Here is a tiny trained network, its code and every weight. The questions are about switching its units off for an input and a class, where a switched-off unit gives its printed mean instead of its output.

import numpy as np


def w(rows, s, z=0):
    codes = np.array(rows[::2]) - 128.0
    scale = np.full(codes.shape[1], s)
    scale[-1] = z or s
    return codes * scale


def norm(h):
    return h / np.sqrt((h * h).mean(-1, keepdims=True) + 1e-5)


def f(y):
    return np.maximum(y, 0)


def log_softmax(a):
    a = a - a.max(-1, keepdims=True)
    return a - np.log(np.exp(a).sum(-1, keepdims=True))


def net(x, mask):
    res = np.array(x, float).reshape(1, 5) / 4 @ E
    u = 0
    for l in range(2):
        y = f(norm(res) @ A[l][:, :-1].T + A[l][:, -1])
        res = res + np.where(mask[u : u + 4], y, B[l][:, -1]) @ B[l][:, :-1]
        u += 4
    return log_softmax(norm(res)[-1] @ U[:, :-1].T + U[:, -1])


A, B = {}, {}
E = w([
[178,38,142,86,195,113,170,133],'x0',
[61,105,100,56,64,133,226,132],'x1',
[159,177,157,136,76,203,106,188],'x2',
[139,173,2,49,72,180,230,180],'x3',
[143,125,171,185,64,161,156,83],'x4',
],0.0037)
A[0] = w([
[31,189,255,135,51,107,119,165,40],'0.n1',
[74,171,19,43,201,108,157,200,2],'0.n2',
[53,220,20,113,230,92,63,159,50],'0.n3',
[39,151,88,86,113,193,253,186,89],'0.n4',
],0.0033,0.0051)
B[0] = w([
[44,61,171,51,67,176,23,114,175],'0.n1',
[237,120,22,22,101,75,48,46,178],'0.n2',
[20,157,93,115,130,78,115,255,200],'0.n3',
[188,149,162,159,166,78,52,43,253],'0.n4',
],0.0048,0.0022)
A[1] = w([
[81,172,153,133,12,152,136,114,103],'1.n1',
[104,2,135,91,146,69,229,107,30],'1.n2',
[238,97,115,123,155,247,141,255,19],'1.n3',
[148,195,88,184,35,184,197,108,2],'1.n4',
],0.0057,0.0041)
B[1] = w([
[125,56,80,125,114,243,134,177,252],'1.n1',
[41,106,144,101,185,122,219,46,234],'1.n2',
[158,157,249,72,31,45,173,156,211],'1.n3',
[202,213,86,254,179,161,230,123,201],'1.n4',
],0.0064,0.0029)
U = w([
[72,66,138,83,198,82,238,26,182],'0',
[215,166,227,69,43,64,181,175,138],'1',
[184,179,65,221,91,225,227,142,138],'2',
[160,154,3,10,118,72,140,144,80],'3',
[181,109,199,228,186,68,30,74,169],'4',
[27,165,80,148,160,73,78,240,5],'5',
[49,70,166,150,32,224,67,133,131],'6',
],0.011,0.0022)

Each question gives the input, the list of numbers given to net, and the class t.
The units are the neurons (one row each of A and B). Each row of codes is followed by its name. A weight is (code - 128) times the scale printed after its matrix; where a second scale follows, it is the last column's (A, B and U).
mask holds one flag per neuron, layer by layer. A switched-off neuron (its flag False) gives its mean, the last column of its row in B, instead of its output. The means were averaged over made-up inputs and are rounded, as every weight is.
A unit's drop is (log p(t) with every unit on - log p(t) with that unit switched off) / (log p(t) with every unit on - log p(t) with every unit switched off).
The circuit of an input: a set's keep is (log p(t) with only the set's units on - log p(t) with every unit switched off) / (log p(t) with every unit on - log p(t) with every unit switched off). Starting from all 8 units, units are removed one at a time, each time the one whose removal leaves the highest keep (on an exact tie, the one counted first), for as long as the keep stays at least 0.8.
circuit, biggest first: the units of the circuit, biggest drop first
top k neurons: the k neurons with the biggest drops, biggest first
drop when u is switched off: that unit's drop, to one decimal
input [6,4,8,7,0], class 1: top neuron : 1.n3
input [-7,6,-7,-6,1], class 6: circuit, biggest first : 0.n1, 1.n1, 1.n2
input [6,1,0,-6,4], class 0: circuit, biggest first : 1.n2, 0.n4
input [1,6,1,-7,2], class 6: top 3 neurons : 0.n1, 1.n4, 1.n1
input [6,-3,4,-2,5], class 1: circuit, biggest first : 1.n3, 0.n4
input [5,0,6,-3,3], class 1: top 2 neurons : 1.n3, 0.n4
input [-8,8,-6,-5,0], class 6: circuit, biggest first : 1.n1, 0.n1
input [-5,8,3,-5,-8], class 6: top 2 neurons : 0.n1, 1.n1
input [5,-4,-1,8,7], class 1: top 2 neurons : 1.n3, 1.n1
input [-8,-1,0,-5,-5], class 5: drop when 0.n1 is switched off : -0.1
input [6,-3,-6,-6,0], class 0: drop when 1.n2 is switched off : 0.7
input [8,-1,4,7,4], class 1: drop when 1.n3 is switched off : 0.9
input [1,-2,4,5,-3], class 1: drop when 1.n3 is switched off : 0.7
